A new row, then what is left of it after taking away its nearest point in the smallest flat space through zero that holds the last named rows above it.
In the rows, 128 means zero.
Motu:
[[142 128 124 140 169 153 119 154 155 132  87 126 147 115 131 114 115 109
  136]
 [186 100 139 150 201 144 118 129 156 178  47 141 135 117 117  93  76  98
  160]
 [170 127 119 137 159 127 118 139 147 158  80 131 120 134  98 113 125 102
  154]]
New rows:
[181 133 155 139 158 133 115 144 132 148  92 143 122 158  99 109 128 100
 154] | [140 136 162 131 131 137 123 139 117 117 135 139 132 151 128 123 133 123
 129]
[176 127 143 118 164 119 126 131 129 172  64 150 139 142 116 131  92 107
 145] | [133 144 138 107 126 120 132 137 117 134 112 140 145 141 134 151 119 126
 120]
[ 74 161 115 121  63  95 116 142 154 119 171 135 117 146  98 147 173  95
 142] | [ 89 128 140 135 108 113 117 127 161 141 138 147 134 126 123 125 115  94
 147]
ges:
[[125 107 171 180 158  69 135  98  95 129  74 145 143 172 114  27 125 140
  141]
 [117 183  95 163 108 161 120 157 153 160 201 135  82 161 176 105 124 157
  129]]
New rows:
[118 110 140 142 123  84 159 149 150 135 137 128  87 133 155  97  65 153
 138] | [122 100 138 118 121  90 159 148 151 126 130 122  96 112 145 130  67 142
 134]
[141  85 147  93 126 130 118 107 116 105  99 115 129 109  58 182 170  90
  90] | [132 120 136 137 121 136 114 119 124 130 137 126  99 149  90 131 166 116
  95]
Nup:
[[119 117 129 111  80 115 188 144 137 106 173 165  70 126 123 133 120 158
  100]
 [108 154 159  89 153 122 204 113 162 114 113 120  93  71 169 132 157 159
  100]
 [134 110 141 106  85 126 198 105 112 111 123 140  72 140  95 103 138 144
  111]
 [112 178 137  85 146 172 137  78  64 135  92 169 161 140 154 116  83 151
  167]
 [111 102 135 106  83 102 112 151 139 128 140 128 123 131 152 120 140 137
  124]]
New rows:
[ 93 150 137 118 108 118 178 126 100 136 126 107 123 146 107 159 152 118
  92] | [ 91 153 130 126 115 119 146 136 100 143 130 107 146 149 116 166 144 111
 102]
[127 114 109 155 125 138 181 107 165 194 122 125  80  88 153 111 169 132
 139] | [125 115  96 159 115 147 143 112 141 202 131 144 106 112 154 113 142 128
 159]
[ 95 137 157 103 165 196  95 112 147 140  94  65 128 144 144 103 178  99
 140] | [ 95 134 138 113 134 196 114 136 144 127 150 110 100 158 129 121 146 114
 128]
vodek:
[[116 113  74  91 168 167 123 149  67 131  84 194 134 162 100 151 188 112
   98]
 [103 124 128 110 139 146 131 127 106 102 131 135 124 104 142 152 194 145
   90]
 [190 122 153 104 133 166 120 109 123 187  99 173 157 190  95 152 127  80
  127]
 [124 140  67 115 145 118 130 156  93  98 113 152 109 142  93 110 117 106
  107]]
New rows:
[143 110 156 145 107 112 148 112 166  94 169  88  97  55 160 137 121 188
 130] | [162 101 117 125 131 134 141 126 133 123 129 141 108 109 122 141 119 154
 133]
[164 135 114 127 109 160 109 135 115  99 134 164 127 115 105 165 136  99
  53] | [136 117 113 157 106 148 104 141 136 124 132 147 136 109 131 151 110 130
 109]
mib (2 x 19):
[[ 91 128 142 123 126 109 142  83 137 106 142 101 108 112  78 143 110 142
  113]
 [120 146 163 116 124 123 133  66 120 138 107 105  89 157  66 111  73 121
  109]]
New rows:
[ 91 135 182 117 124 123 144 133 187 102 153 151 160  98 120 143 150 137
 118] | [117 145 190 115 123 136 135 136 175 125 130 160 155 127 127 122 135 122
 120]
[ 78  88  91 137 123 110 112 157 154  81 182 127 140  83 100 137 165 119
 127] | [115 107 110 131 121 128 100 147 135 118 143 136 124 133  96 101 130  95
 125]
nud, 2 rows:
[[110  68 131  89 142 108 121  92  69 161  87 131 103 137 114 116 149 179
  154]
 [ 94  81 120  87 138 110 120  96  73 172  92 136 110 132 120 119 153 187
  144]]
New rows:
[114  61 175 118 108  93 143 161  91 134 121 164 135 140 175 132 135 103
 146] | [106  86 166 126 101 100 144 173 109 134 135 167 147 134 183 137 133  96
 132]
[168 105 128 112 127 106 144 142 133 170  96 132 111 161 103 150 136 129
 146] | [159 130 118 119 120 112 145 154 150 171 110 135 123 155 111 155 134 124
 132]
fidid, 4 rows:
[[ 73 100  99 163  42 150 138 100 139  81 127 159  96 171 167  98 112 108
   92]
 [107 135 105 155  71 169 122 105 143 103 125 138 115 166 118  99  90 128
  114]
 [138 153 122 162 105 181 136 141 134 140 160 107 109 122 142 115  88 122
  133]
 [122 133 116 155  81 183 114 121 136 110 163 132 105 149 136 116  93 101
  123]]
New rows:
[ 60 125 110 138 104 138 137 102 116  85  95 163 151 156 119  99 136  99
 118] | [ 95 146 127 135 145 145 141 131 109 120 120 135 155 119 122 116 135  99
 140]
[121 169 123 101 100 142  95  92 145 109  88 128 149 167  63 114  99 112
 166] | [115 151 134 113 112 120 133 123 132 128 110 117 130 125 135 127 126  98
 161]
Pim (3 x 19):
[[152 105 178 119 113 123 117 122  87 137 150 129 132 105 129 142 117 130
  113]
 [160  73 163 135 120 125  99 127  99 119 136 126 117 109 113 152  91 116
  124]
 [181  63 209 125 105 120  97 116  66 130 159 129 121  90 117 160  96 123
  112]]
New rows:
[134  89  70 143 144 135 138  78 124  82 142 106 140 150 137 120 120  76
 119] | [132 107  92 128 136 133 147  76 103  98 157 108 154 141 150 116 132  86
 105]
[120 138 160 131  97 112 134  85  72 159 160 112 164 123 155 116 154 159
 133] | [112 116 114 152 114 117 119  98 105 135 131 107 148 140 138 120 126 141
 151]
[176  91 128 151 162 144 134 165 135 109  88 142 103 127  97 115  85 106
 128] | [165 134 143 132 154 142 159 158 125 131 104 146 121 124 117 101 122 124
 116]
fak, 4 rows:
[[137 121  92 110 115  97 131 115 140  79 126  91 129 130 147 156 109 140
  166]
 [ 70 213 124  89 182 154 147 114 120 107 131 144 146 138  52 100 114 195
  136]
 [110 139 106 116 140 117 138 118 148 111 158 131 115 134  71 131 117 150
   87]
 [ 86 168 115 113 149 153 155 117 135 122 160 154 133 153  64 125 138 169
   99]]
New rows:
[157 127 118  98 129 117 102 128 133 124 119  91  91  66 102 100  91 138
 130] | [145 125 117 110 109 157 129 127 127 139 137 117 108 102 120 119 134 141
 137]
[130 130 124  91 214 155 130 165 117 100 139 126 121 172 117 108 134 115
  96] | [145 110 120  97 197 148 127 166 117  97 134 116 121 172 147 121 137 101
 111]
taz (5 x 19):
[[166 156 114 137  37 115  72  89 128 139  86 156 113 111 118 183 134 175
  123]
 [157 150 115 107  45 127  88 126 150 176 118 138 139 145 113 155 146 188
  125]
 [123 144 105 134  62 136 110 114 119 149 112 159 141 137 124 147 130 152
  132]
 [153 140 117 129  74 132 104 128 124 141 116 144 127 132 119 146 135 155
  132]
 [170 143 105 117  59 126  80 140 125 130 130 160 137 127  97 144 141 174
  147]]
New rows:
[ 95  99 140 147 133 143 139  89 165  98 132  92 135  92 171 162 121 109
 113] | [123  99 127 138 104 158 128 128 156 102 151 106 146 108 151 149 131 127
 133]
[159 134 147 138 118 108 120 201  70  83 127 134  76 100 112 148 150 144
 162] | [ 90 141 145 121 125 101 138 165 102 128 126 124 105 116 130 149 147 148
 140]
[151 119 104 127 130 125 116 175 125  99 136 125 109  77  70 128 110 153
 200] | [109 124 115 134 127 133 146 145 138 145 112 104 109  96 104 139 105 144
 171]
fulus:
[[126 161 115 157  82 126 129 103 101  73 124 121 148 121  50  90  57  78
  192]
 [114 168 171 150 119 122 131 195 129 121 103 128 139 115 131 133 111 117
  129]
 [131 115 118 168  85 102 148 151 133 130 119 139 118 102 103  73 107  91
  179]
 [153 186 107 157 100 111  53  95 123  61  89 134 121 152 110 188 143 131
  150]]
New rows:
[117 142 169  90 110 101 172 163  96 112  74  80 164 133 131 128 103 155
 138] | [135 113 134  90 105  90 160 126 104 118  79  88 144 139 137 127 131 163
 145]
[ 95 115 189 134 162 172 177 146 109 165 124 105 132 124 121  99 124 129
 108] | [120 122 154 156 138 151 134 110 114 137 105 116 113 135 114 120 149 130
 131]
Dunit:
[[155 125 148 148  95 111 166 103 130 103 101 127 155 110 118 117 127 138
  105]
 [167  88 156 162  76 108 182  72 131  87 117  96 156 101 133 105 113 114
   91]
 [175  85 129 135  93 128 158  75 148  89 120 124 133 110 125  92 122 106
  100]
 [152 104 167 150 118 126 196  35 103 107 129  86 169 120 146 138  63 144
  110]]
New rows:
[ 97 134 157 135 174 123 101  78 111 139 118 155 133 134 107 138  70 174
 149] | [103 110 151 151 136 106  88 109 131 124 120 146 119 118 106 112 108 139
 133]
[113 172 177  95 123 146 113 106 168 115  75 174 126 154 180 152 128 127
 142] | [108 149 181 110 107 138 111 110 168 111  92 147 120 148 193 146 132 103
 135]
[ 82  52 128 127 153 136 137 111  86 114 109 136 111 140 119  69 123 102
 140] | [ 75  80 138 133 151 125 142 130  79 120  90 147 125 138 109  80 131 124
 141]
zomeb:
[[152 182 102 135 117 115 119 131 193 201 193 162 113 132 131 148 168 154
  105]
 [157 157  95 121 161 117 129 122 169 155 178 116 139 139 103 135 118 137
  144]
 [ 93 162 140 175 108 142 103 147 122 213 147 169 118 128 164 105 156  84
  109]
 [165 160 135  99 106 109 144 109 153 132 113 141 108 122 137 161 174 175
   94]]
New rows:
[ 79 162 146 139 131 117 104 158 156 166 175 163 112 125 109 165 108 121
  84] | [ 91 151 158 116 147 113 120 142 130 124 133 135 120 124 102 166  94 122
  93]
[129 113 163 189 134 140 107 142 122 117 124 117 159 135 132  77 113 149
 116] | [151 130 159 174 136 130 115 132 138 120 126 116 155 135 128  91 126 168
 109]
Tora (4 x 19):
[[161 113 114 134 131  97 160 148  69 116 161 113 148 161  84 154 212 122
  144]
 [173 117 136 110 122  69 168 136  97 126 144 130 159 164  79 147 184 100
  149]
 [164 118 129 114 139  90 158 142  90 112 145 132 138 168 112 137 161 117
  137]
 [163 119 156  86  88 129 157  87 121 161 102 152 145 198  53 129 153 130
  122]]
New rows:
[130 153 176 105 120 171 137 133 148 138  85 155 194 133 133 119  96 104
 127] | [128 148 154 127 137 173 138 156 115 119 111 137 190 129 141 130 129 112
 131]
[142 142 142 116 143 120 110 132  63 114 161 114 144 145  92 133 134 153
 141] | [127 150 150 115 136 123  97 123  97 124 147 118 144 119 104 126 103 146
 141]
[132 130  95 136 147 140 130 170 184  85 140 121 137 139 139  89 125 135
  89] | [138 128 101 131 131 137 136 159 187  99 135 122 149 145 111  94 141 130
  93]
dopo, 2 rows:
[[115 123 105 137 131 110  76  91 156 150  99 127  97  87 147  56 102 164
  127]
 [110 220 112 156 126 105 107 131 142 113 111 106  69 133  91  43 120 132
  154]]
New rows:
[ 78 172 112 122 128 137 136 123 128 102 136 101  68 108 102  74 125 107
 139] | [ 88 115 120 105 129 150 146 119 121 113 145 114 102 103 126 122 128 107
 123]
[143 150 125 135 117 135 107 135 135 103 158 129 162 174 126 110 180 118
 118] | [142 131 120 133 118 133  93 122 142 113 151 133 163 159 139 102 173 129
 113]
Migof:
[[151 125 118 129 102  93 167 133 122 139 109 162 107  82 135 139 155 123
  165]
 [145 127 107 120  93  84 127 162 113 165 111 154 106  98 137 123 146 129
  150]]
New rows:
[126 138 126  98 147 121 140  88 161 108 103 185  91 121 127 125 148  74
 161] | [115 140 122  92 149 126 102 105 157 122 110 169  97 146 126 111 134  79
 140]
[133 115  97 113 177 142 147  98 180 106 182 124 106  89 134 130 140 123
 161] | [129 117  86 105 166 131 114 125 171 131 182 120 103 100 136 116 134 128
 150]
[102 103 153 153  96 119 197  97 129 113 140 103 108 118  92 124 162 113
 167] | [ 91 106 144 144  92 117 150 125 121 136 146  88 111 143  93 106 148 120
 145]
